In the rows, zero is written as 128.
Facts:
bolal flubim stebral; bolal flubim fluklum; piris flubim nuplosak; fluklum flubim klabri; bristas flubim rales; bristas flubim bodel; bristas flubim nuzuge
bristas flubim dozafel; dregrol flubim vustum; floplibe flubim stusa; tigove flubim nekar; tigove flubim vosi; tigove flubim plunom; vonu flubim skatril
zeplel flubim nuzuge; vustum flubim nekar; vustum flubim nade; dragral flubim nuzuge; klisen flubim boradro; klisen flubim tizum; klisen flubim stebral
skudrok flubim trevepu; skudrok flubim klosok; skudrok flubim klodrur; braskitrun flubim nidim; braskitrun flubim neklun; loplo flubim bretal; bigro flubim skudrok
bigro flubim braskitrun; tunus flubim fluklum; granil flubim stobin; granil flubim skonibror; granil flubim plerak; plerak flubim skatril; skonibror flubim boradro
klodrur flubim boradro; klodrur flubim klabri; klodrur flubim nade; flevir flubim braskitrun; tifol flubim skudrok; tifol flubim tizum; tifol flubim totrel
vosi flubim dibro; vosi flubim greno; kudebrim flubim mepli; kudebrim flubim plerak; nidim flubim rales; rifluti flubim klabri; kudrupim flubim vustum
klinekam flubim gruril; skistezu flubim vasul; skistezu flubim stobin; grotoso flubim granil; grotoso flubim vopal; nuzuge flubim nade; fledro flubim boradro
fledro flubim plunom; klabri flubim boradro; klabri flubim skonibror; beko flubim rales; musus flubim gelur; nili flubim rales; nili flubim klisen
gelur flubim tripa; plegri flubim dibro; plegri flubim sopo; vopal flubim nade; gruril flubim klabri; brigris flubim klosok; klosok flubim pluklen
klosok flubim nuzuge; klosok flubim rifluti; stusa flubim rales; stusa flubim klabri; totrel flubim klabri; totrel flubim nade; tripa flubim granil
tripa flubim totriplem; tripa flubim klabri; tripa flubim brigris; skimuk flubim gunal; skimuk flubim nili; nuplosak flubim vasul; grazak flubim stobin
grazak flubim beko; klukan flubim nekar; fluzim flubim sopo; fluzim flubim klinekam; statres flubim klinekam; mepli flubim klodrur; neklun flubim skonibror
neklun flubim greno; vasul flubim dragral; tizum flubim klabri; magrus flubim fluklum; magrus flubim dredre; fluklen flubim rifluti; gunal flubim stobin
fludror flubim nekar; sopo flubim fluklum; dubris flubim plegri; dubris flubim rifluti; takle flubim gunal; takle flubim piris; nade flubim boradro
vokola flubim mepli; vokola flubim kudebrim; draklus flubim rifluti; piris vezos braskitrun; bretal vezos nidim; dekim vezos dozafel; brivor vezos loplo
bristas vezos rifluti; greno vezos matis; pluklen vezos statres; vustum vezos vopal; genugum vezos fligi; fluru vezos mazibon; klisen vezos boradro
braskitrun vezos nugo; doplar vezos gregabul; granil vezos bolal; flevir vezos trevepu; tifol vezos genugum; fligi vezos vosi; veklun vezos zifebrol
dretran vezos plunom; fedel vezos kiral; nidim vezos netoton; tadoki vezos bemin; kudrupim vezos greno; klinekam vezos gerim; nabrok vezos dunik
plunom vezos floplibe; grotoso vezos skuplemok; bemin vezos brogak; nuzuge vezos granil; klabri vezos tifol; beko vezos neklun; koflas vezos rales
fupar vezos fuplestes; skizu vezos fluru; nili vezos trokol; gelur vezos sopo; bodel vezos klodrur; brigris vezos vonu; stusa vezos sobre
totrel vezos kagram; skimuk vezos bopi; nekar vezos nade; brogak vezos pluklen; sobre vezos fluklum; stobin vezos klinekam; boretros vezos veklun
dozafel vezos skizu; dunik vezos drabek; matis vezos plabral; neklun vezos fupar; tizum vezos stovi; netoton vezos nepla; magrus vezos fedel
pluzek vezos vasul; fluklen vezos muflirek; kagram vezos pluzek; gunal vezos tigove; fludror vezos klukan; takle vezos tutivos; gerim vezos tabro
bolal grugro klunis; piris grugro gregabul; tribri grugro boretros; bretal grugro plerak; dekim grugro doplar; fluklum grugro kudrupim; bristas grugro difles
brafaklur grugro brivor; briflel grugro brivor; floplibe grugro tabro; tigove grugro plerak; bopi grugro skonibror; greno grugro skonibror; karol grugro boretros
pluklen grugro fluklen; vonu grugro brivor; zeplel grugro vasul; vustum grugro vasul; genugum grugro nepla; dragral grugro loplo; klisen grugro neklun
trokol grugro tabro; skudrok grugro klunis; braskitrun grugro neklun; fili grugro fluklen; bigro grugro klunis; tunus grugro kudrupim; granil grugro bodel
klibak grugro neklun; drabek grugro skonibror; klodrur grugro neklun; flevir grugro tabro; tifol grugro plerak; fligi grugro gregabul; vosi grugro brivor
tutivos grugro tabro; veklun grugro klunis; kudebrim grugro vasul; dretran grugro musus; skuplemok grugro klunis; trevepu grugro pluzek; fedel grugro skatril
nidim grugro loplo; tadoki grugro nepla; rifluti grugro loplo; klinekam grugro klunis; skistezu grugro dadrel; nabrok grugro pluzek; fuplestes grugro plerak
plunom grugro klunis; stovi grugro nepla; grotoso grugro fluklen; bemin grugro brivor; nuzuge grugro klunis; fledro grugro stobin; klabri grugro vasul
beko grugro boretros; koflas grugro skatril; fupar grugro fluklen; skizu grugro brivor; nili grugro klunis; gelur grugro brivor; plegri grugro plerak
vopal grugro vasul; gruril grugro skonibror; rales grugro gregabul; brigris grugro pluzek; plezam grugro skonibror; muflirek grugro fluru; klosok grugro dadrel
stusa grugro boretros; totrel grugro nepla; migrus grugro doplar; tripa grugro loplo; skimuk grugro pluzek; nuplosak grugro loplo; boradro grugro stobin
nekar grugro vasul; totriplem grugro loplo; brogak grugro kudrupim; sobre grugro vasul; dozafel grugro klunis; plabral grugro fluru; tuluko grugro klunis
dunik grugro fluklen; matis grugro bodel; grazak grugro neklun; klukan grugro tabro; dredre grugro brivor; zifebrol grugro skonibror; fluzim grugro dibro
statres grugro dadrel; mepli grugro gregabul; grubostin grugro tabro; tabar grugro skatril; soflim grugro dadrel; tizum grugro boretros; netoton grugro dovol
magrus grugro fluru; kagram grugro skatril; gunal grugro brivor; fludror grugro loplo; gife grugro dadrel; sopo grugro boretros; mazibon grugro dregrol
dubris grugro boretros; takle grugro boretros; nade grugro nepla; vokola grugro fluklen; kiral grugro gregabul; draklus grugro nugo; stebral grugro bodel
gerim grugro neklun; bolal tropuvek 680; piris tropuvek 821; tribri tropuvek 680; bretal tropuvek 139; dekim tropuvek 364; fluklum tropuvek 364
bristas tropuvek 821; brafaklur tropuvek 139; briflel tropuvek 828; floplibe tropuvek 828; tigove tropuvek 828; bopi tropuvek 364; greno tropuvek 139
karol tropuvek 821; pluklen tropuvek 828; vonu tropuvek 139; zeplel tropuvek 828; vustum tropuvek 680; genugum tropuvek 139; dragral tropuvek 828
klisen tropuvek 828; trokol tropuvek 828; skudrok tropuvek 828; braskitrun tropuvek 828; fili tropuvek 680; bigro tropuvek 828; tunus tropuvek 139
granil tropuvek 680; klibak tropuvek 821; drabek tropuvek 821; klodrur tropuvek 821; flevir tropuvek 364; tifol tropuvek 139; fligi tropuvek 139
vosi tropuvek 828; tutivos tropuvek 364; veklun tropuvek 828; kudebrim tropuvek 828; dretran tropuvek 828; skuplemok tropuvek 139; trevepu tropuvek 139
fedel tropuvek 821; nidim tropuvek 821; tadoki tropuvek 364; rifluti tropuvek 821; klinekam tropuvek 828; skistezu tropuvek 828; nabrok tropuvek 828
fuplestes tropuvek 828; plunom tropuvek 364; stovi tropuvek 680; grotoso tropuvek 680; bemin tropuvek 364; nuzuge tropuvek 821; fledro tropuvek 828
klabri tropuvek 828; beko tropuvek 139; koflas tropuvek 828; fupar tropuvek 828; skizu tropuvek 821; nili tropuvek 821; gelur tropuvek 828
plegri tropuvek 139; vopal tropuvek 828; gruril tropuvek 828; rales tropuvek 828; brigris tropuvek 828; plezam tropuvek 828; muflirek tropuvek 139
klosok tropuvek 821; stusa tropuvek 139; totrel tropuvek 828; migrus tropuvek 139; tripa tropuvek 821; skimuk tropuvek 364; nuplosak tropuvek 821
boradro tropuvek 139; nekar tropuvek 680; totriplem tropuvek 828; brogak tropuvek 828; sobre tropuvek 828; dozafel tropuvek 828; plabral tropuvek 828
tuluko tropuvek 680; dunik tropuvek 139; matis tropuvek 828; grazak tropuvek 828; klukan tropuvek 139; dredre tropuvek 821; zifebrol tropuvek 139
fluzim tropuvek 828; statres tropuvek 680; mepli tropuvek 680; grubostin tropuvek 139; tabar tropuvek 680; soflim tropuvek 828; tizum tropuvek 680
netoton tropuvek 821; magrus tropuvek 139; kagram tropuvek 364; gunal tropuvek 680; fludror tropuvek 821; gife tropuvek 364; sopo tropuvek 828
mazibon tropuvek 828; dubris tropuvek 828; takle tropuvek 364; nade tropuvek 821; vokola tropuvek 828; kiral tropuvek 680; draklus tropuvek 139
stebral tropuvek 821; gerim tropuvek 364

Known rows:
[105 161 166 105 137 149 168 135 169 176 117 108 105 124 159 176 130  82
  37 154 102  91 100 157 147 160 115 131 137 144  99 103  37] -> dozafel
[108 128 189 134 156 121 183  96 181 198  78  76  79 144 123 108 144 110
  63 131 111  89 174 141 139 191  62 119 143 144 103 124 118] -> totriplem
[ 87 167 164 149 147  92 231  91 162 156  73  61 119 119 135 142 113  81
  62 108 108  90 186 170 141  88 110 133 110  83 149 127  82] -> vosi
[ 84 151 151 120 143  94 184  74 179 148 102  67  95 148 129 110 107  95
  52 133 123 104 159 173 138  97  91 138 171 120 108  96  85] -> tigove
[104 135 138  82 150 150 163 148 168 167 138 144  64 126 129 163 133 106
  65 193 105 103 108 144 170  75  89 191 127 167 148 134  84] -> plunom
[136 137 142 120 171 118 160 128 165 186 122 144  77 155 120 134 130 124
 111 150 108 128 153 144 131  93  91 177 114 146 131 163 123] -> fluklum
[152 128 124 123 139 147 123 120 133 115 103 167 129 120 125 131 133 152
  94 154 145 163 136 117 138 101  81 129 117 133 151  89 148] -> bretal
[157 130 121 127 141 143 119 123 135 103 107 151 134 127 118 125 131 150
  88 155 147 162 145 121 138  94  83 134 125 125 150  90 149] -> genugum
[152 154 172 140 161 140 131 134 167 115 115  95  97 166 124 130 170 156
  76 131 118 139 119 102 134 154  84 149 142 131 144 106 163] -> nidim
[145 163 108 149 142 166 110 148 161 104 144 111 165  86 120 155 164 169
 129 146 122 140 165 119 132  87 123 204  80  56 223 177 160] -> gunal
[116  65  98 114 162 185 190 165 148 179 156 120  78 106  99 128 150 118
 164 122 151 125 156  45 104 111 133 154 152 112 122 150 115] -> stobin
[149 121 130 128 139 135 124 114 138 119 114 147 130 124 127 125 127 144
  79 148 133 161 137 135 135 107  83 140 130 123 147  91 150] -> drabek
[116 125 151 127 156 110 172  84 162 174  90 120 116 107 137 121 107  94
  59 135 113 115 153 171 126 135  85 112 142 120  99  85  94] -> soflim
[153  46  94 103 180 152 182 160 148 145 138 130  71  95  88 114 125 107
 137 125 148 144 178  77 105  74 122 157 159  99 130  95 127] -> dadrel
[162 183  85  96 158 118  43 140 125 121 151  66  87 119 116 129 164 184
 182 188 127 167 150 130 122  74 116 190 101 155 175 166 143] -> tizum
[160 132 128  95 125 174 107 162 127 100 121 150 127 117 133 158 137 123
  47 199 139 144 125 135 167  99  90 143 119 138 160  76 106] -> skuplemok
[170 116  91 107 158 146  62 137 168  96 137 159 118  96 114 126 151 178
 117 168 129 177 156 136 133  85  91 196 112 107 184 114 162] -> tabar
[151  49  93 102 178 156 186 162 147 146 142 127  72  97  90 117 126 108
 137 127 147 143 178  74 106  72 123 154 158 100 129  94 124] -> fluru
[152  46  91 101 177 153 187 162 145 146 141 121  70  93  90 117 124 107
 140 125 148 138 178  76 107  72 126 152 156  97 130  95 123] -> difles
[105 133  62 104 124 145  78 114 183  90 161 179 127 140 128 126 139 187
 130 156 154 187 144 141 140  33  99 225 132 111 174 160 122] -> vustum

Rows:
No name comes twice in this set of rows, the named rows included.
[178 146  99  81 139 161  48 190 163  82 155 111  98 149 122 147 169 151
  79 205 123 160 165 159 165  82 110 225 114 119 191 139 104] => bolal
[162  98  75  86 190 126 146 151  92 159 149  45  57  62  86 115 121 105
 193 161 138 139 155  77  85  55 148 125 153 136 119  95 126] => boretros
[143 186 125 124 178 121 100 109 129 169 170  50 119 105 107 120 111 112
 131 194 100 112 117 141 100  90 133 149 158 135 117 141 143] => takle
[122 146 125 119 131 140 146 120 141 116 101 144 103 161 126 132 148 162
 105 145 154 156 137 111 149  90  80 147 115 152 153 125 129] => greno
[157 153 128 127 134 131 123 136 133 105 109 109 115 182 118 120 142 144
  93 150 151 165 172 134 143  88  94 148 123 124 151 127 129] => tunus
[176 120  95  76 144 174  52 177 161  90 152 154 113  89 127 157 158 155
  76 211 120 158 138 147 163  90  95 210 109 121 193 103 118] => tuluko
[169  44 130 109 202 153 183 166 174 136 126  85  39 107  68  93 149 115
 109 127 136 125 190  63 113 112  97 154 180 101 138  70 165] => loplo
[105 115 123 125 133 112 163  73 162 176 102 175 148 117 151 125  82  96
  67 127 127 139 153 185 115 113  94 116 144 112  82 100  71] => sobre
[105 153 125 118 125 137 139 106 149  86 118 114 114 154 113 117 133 156
  82 152 155 151 133 118 153  60  82 156 150 128 157  99 137] => klukan
[151 155 136 154 137 143 169 127 124 100  89 124 164  97 125 147 128 133
  86 135 134 142 165 122 142  67 103 137  86  76 197 107 150] => brafaklur
[126  72  95 105 166 148 191 161 160 143 147  94  53 147  89 114 139 112
 143 118 156 141 183  75 112  63 125 174 168 107 128 131 112] => neklun
[116 154 139 101 113 175 129 161 139 124 137 120 109 147 147 172 158 130
  61 179 128 128  99 123 169 116 102 164 120 157 154 128  85] => nuzuge
[113 142 156  97 131 133 166 137 154 182  99  96  86 145 150 154 131  73
  36 170 109  94 153 180 160 145  97 134 126 152 107 117  35] => klinekam

The same things again, as new rows of numbers:
Known rows:
[ 99 136 186 113 135 126  89 118  90  99 112  47  85 107 118 122 134 140
  95 123 111 136 158 137 106 140] -> beko
[137 129 144 137 104 115  97 137  83  83 134 180  88  98 102 140 118 103
  64 139 117 109 178 147 113 102] -> nuplosak
[116 127  76 136 108 119  93 125  79  92 118 184  74 119 118 141 123 109
 106 121 131 123 143 100 117 137] -> dretran
[105 142 105 122 130 120 103 244 100 111 104 215  88 103 112 121 120 117
 102 142  90 118 159 103  89 118] -> musus
[105 125  86 134 113 101  97 121  81 113 118 175  78 121 117 153 126 101
  95 117 128 130 142 110 106 120] -> pluklen
[ 80 146 122 116 126 114  99 138  99  72 118 116  88 120 123 147 120 144
 114 112 113 125 158 145 102 138] -> tunus
[104 154 105 134  92 101 103 112  66  75 129 182  89  80 105 136 117 116
 106 132 102 136 137 148 107 123] -> dredre
[ 98 159 119 127 113 126 101 194  84 116 106 216  73  93  98 106 108 126
 106 141  89 118 141 108  95 137] -> brivor
[ 81 140 184 128  82 106 100 100 100 122 103  74  60 115  93 128 109 143
 139 127 108 124 138 151 121 139] -> gunal
[107 130  89 136 114 105  97 129  81  97 116 153  74 124 115 156 131 105
  94 119 131 120 144 108 108 128] -> floplibe
[ 97 139 179 116 119 109  95 141 108 110  97  77  86 118 124 124 133 133
 155 122 123 152 150 141 111 132] -> tizum
[114 129  76 135 108 120  94 125  82  94 118 187  74 117 120 142 123 109
 107 121 131 121 145  99 117 135] -> plabral
[ 87 136 134 116 118 131  96 118 104  90 122 127  84 116 122 136 113 145
 106 119 119 119 162 137 113 139] -> dunik
[ 81 125 144 120 104 108 100 145 124 118 101 107  83 124 112 138 119 134
 147 126 115 126 156 144 119 122] -> granil
[103 133 112 120 130 119 102 235 105 133 105 226  91 100 112 118 116 112
  98 142  89 124 159 107  88 111] -> plerak
[120 126  59 132 103  87  83  90  69 101 111 154  59 142  99 139 132 121
  98 116 107 124 158 108 108 104] -> dozafel
[112 127  79 136 107 120  95 121  83  92 119 187  75 118 121 145 123 107
 105 120 133 121 146  99 117 136] -> fupar
[114 127  76 135 108 120  94 124  80  94 118 185  74 119 120 142 123 109
 105 121 129 122 146 100 118 134] -> matis
[ 92 144 140 122 103 108 103 156 118  83 104 124  79 130 124 140 118 141
 159 119 125 126 156 141 116 137] -> statres
[ 76 141 121 116 127 116  98 131 103  85 117 115  90 118 118 144 121 142
 111 116 113 125 156 146 104 133] -> draklus

Rows:
No name comes twice in this set of rows, the named rows included.
[ 89 113  44 130 101 113 100 135  96 113 114 170  86 108 125 158 135 108
 112 126 128 124 133  96 115 124] => kudebrim
[ 92 146 132 116  83 108 102  79 123 151 109 141  70 118 125 136 124 151
 145 122 159 125 149 133 111 107] => nekar
[115 140 143 120 106 119 104 223 102 139 109 181  71  97 115 125 126 131
  81 145 111 109 156  89  87 109] => vasul
[ 81 150 119 116 126 117  98 122  99  82 120 125  87 121 125 145 120 144
 113 112 123 125 157 144 101 133] => plegri
[106 116  90 137 123 105  96 133  82 106 121 199  83 129 114 154 114  87
  94 113 123 129 156 126 107 119] => totriplem
[138 138 123 126 115 130  91 141  78  70 122 156 103  78 122 115 137 114
 102 143 113 140 156 124 117 128] => karol
[ 85 148 126 123 101 122  99  86  87  89 120 139  85  89  97 129 107 140
 110 128 100 124 139 150 119 144] => bemin
[ 99 141 131 119 115 113 100 113 101  91 119 129  92 104 110 144 125 136
  94 129 120 115 162 148 107 121] => flevir
[103 132  72 134 117  98  98 136  78  93 118 176  79 123 124 157 128 103
 109 113 129 131 140 111 105 127] => gruril
[100 144  46 137 117 113  92  89  82 109 114 185  77 121 110 148 140 109
 102 124 149 116 140 108 112 124] => tigove
[ 94 135  82 113 114 116  83 102  98  73 114 128  77 135 105 125 116 159
 120 116  87 120 172 140 112 121] => skuplemok
[ 82 127 134 119 103 110 101 137 125 120 103 130  86 124 117 136 115 133
 150 124 117 132 154 147 118 121] => mepli

Now the same things, written a new way:
Known rows:
[197 147 139 134 175 107 185 105 124  78 147 130 135 128 131 147 123  96
 157 102 104 147 130 110 122 173 116 134 108 130 105 115 133 121 123 110] -> loplo
[155 147 107 154 125 135 191 149 155  78  97 106 154 118 155  79 155 106
 162  81 132 129 161  78 143 140 130 102 106 161  88 106  96 128 170 121] -> nidim
[129 154 141 162 144 147 179 158 154  71  81 110 173 113 148 110 127 127
 125  75  84 155 137  99 120 176 123  93 114 126  72 124  92 142 152 172] -> fludror
[106 110 137 124 111 148 103 132 118 144 119 147 140 120 112 111 128 158
 113 111 122 105 136 149 135  92 128 134 131 119 140 102 145 143 118 151] -> totrel
[ 92 146 128 145 120 159 166 159 144  80  84 111 144 133 141 118 182 144
 116 120 120 147 154  63 145 152 143  61 143 130 125 127 103 141 145 154] -> nade
[132 152 114 121 131 131 119 127 132 134  92 148 142 150 155 120 116 120
 111 115 104 116 142 132 120 104 116 109 121 122 130 114 140 136 118 150] -> grotoso
[107 113 130 127 113 100 105 154 122 129 132 125 133 119 115 111 110 138
 136 125 122 113 128 162 116 112 119 162 129 129 126 135 140 152 122 117] -> trokol
[131 156 114 158 135 113 155 189 149  86  99 102 140 131 155 111 158 104
 147 117 113 153 140  84 121 155 122  85 119 144 117 155  91 142 148 147] -> klibak
[113 112 128 127 111 108 108 157 125 128 136 124 134 119 117 116 112 139
 141 124 123 109 126 164 118 111 121 161 131 128 128 134 138 145 125 122] -> plabral
[122 142 113 133 121 103 130 136 125 134 116 124 131 141 145 110 119 129
 130 127 105 121 130 121 112 127 110 145 124 131 131 145 127 140 128 111] -> kiral
[137 128 133 114 144 148 142  27  69 129 144 129  88 114  89 123 162 103
  72 164 143 152 131 114 170 146 138 161 117 153 139 156 165 101 112 179] -> fluklum
[112 110 127 127 112 103 107 157 124 131 132 126 135 123 118 114 115 142
 141 124 121 110 125 162 115 110 123 163 132 125 127 131 137 146 122 120] -> dretran
[166 159 125 110 161 110 154 126 134  80 137 133 116 162 140 173 148  94
 140 149 128 153 134 106 125 170 135  99 144 121 138 136 145 122 118 119] -> plerak
[159 141 118 116 155 110 133  47  85 125 146 121  90 119 109 128 121  75
  95 161 144 159 114 146 145 161 129 185 109 155 109 180 159 106 116 169] -> tadoki
[111  66 171 135 129 105 105 150 142 165 141 112 121 110 137 159  67 137
 153 149 131  85 104 150 148 134 132 132 136 110 162 112 118  98 152  87] -> brafaklur
[109 104 110 129 107 160 117 114 128 167 155 125 113 135 129 130  85 125
 176 118 175 105 120 154 152  54 155 120 140 117  95 107  93 114  98  52] -> beko
[113 110 127 128 112 106 108 156 124 131 135 127 133 122 117 114 113 142
 139 124 122 108 124 164 117 112 121 164 131 126 127 133 138 145 123 120] -> mazibon
[115  93 164 124 125  98 106 135 130 153 154 121 134  98 116 143  72 125
 150 127 138 116 122 144 122 106 134 114 132 117 131 120 119 139 119  69] -> grubostin
[108 110 128 128 113 105 108 154 125 130 134 124 132 122 115 115 110 139
 138 123 122 107 124 162 116 112 121 162 133 127 131 135 138 146 124 119] -> brogak
[174 158 107 115 144 141 154 105 147 120 167 119 142 132 144 171 182 111
 122 154 142 169 103 116  78 164 126 135 108 116 151 137 115  94 154 112] -> klunis

Rows:
No name comes twice in this set of rows, the named rows included.
[107 112 131 120 111 130 107 142 118 127 121 137 138 126 116 116 127 144
 122 123 124 103 140 154 132  94 129 144 134 120 141 113 147 146 119 140] => brigris
[102 116 100 104  76 146 119 118 142 143 142 112 160 108 132 111 151 151
 124 130 170 111 124 156  94  96 141 180 126 133 135 107 128 119 161 104] => dozafel
[119  73 168 122 140 106  96 162 146 155 129 118 129 125 152 173  62 111
 155 153 128  78 113 172 150 119 136 115 133 103 174 104 130 102 143 108] => vonu
[131 114 122 126 108 135 105 135 127 155 126 145 133 120 117  94 125 150
 131 104 145  99 137 151 135  84 122 150 123 140 120 102 138 134 129 129] => floplibe
[123 115 134 122 124 131  94 152 122 136 117 145 142 125 123 116 114 130
 122 114 115 106 134 170 124  89 122 133 122 120 134 112 149 147 114 156] => vokola
[131 131 117 108 119 129  97 149 140 126 107 141 146 135 136 117  99 118
 123 109 139 102 135 180 123  89 132 141 131 124 111 104 148 141 123 148] => skistezu
[145 147 133 137 146 135 167  97 129 110 153 137 103 139 107 155 159 157
 127 134 123 162 123  78 132 187 125 122 145 126 128 135 121 114 128 106] => dibro
[109 143 126 100 127 171 145   8  95 130 153 106 122  99 108 145 158 118
  42 172 151 176 102 136 117 171 145 193 113 136 125 163 149  93 133 184] => plunom
[119 107 138 127 113 150 104 130 116 146 121 151 137 117 105 102 128 154
 116 109 122 103 138 145 135  87 122 132 123 127 135 103 144 143 121 148] => klisen
[165 122 135 141 163 119 153 134 149 129 129 127  93 158 147 174 131 126
 151 162 122 124 100 108 154 207 120 140 137 125 154 131 125  69 165 135] => brivor

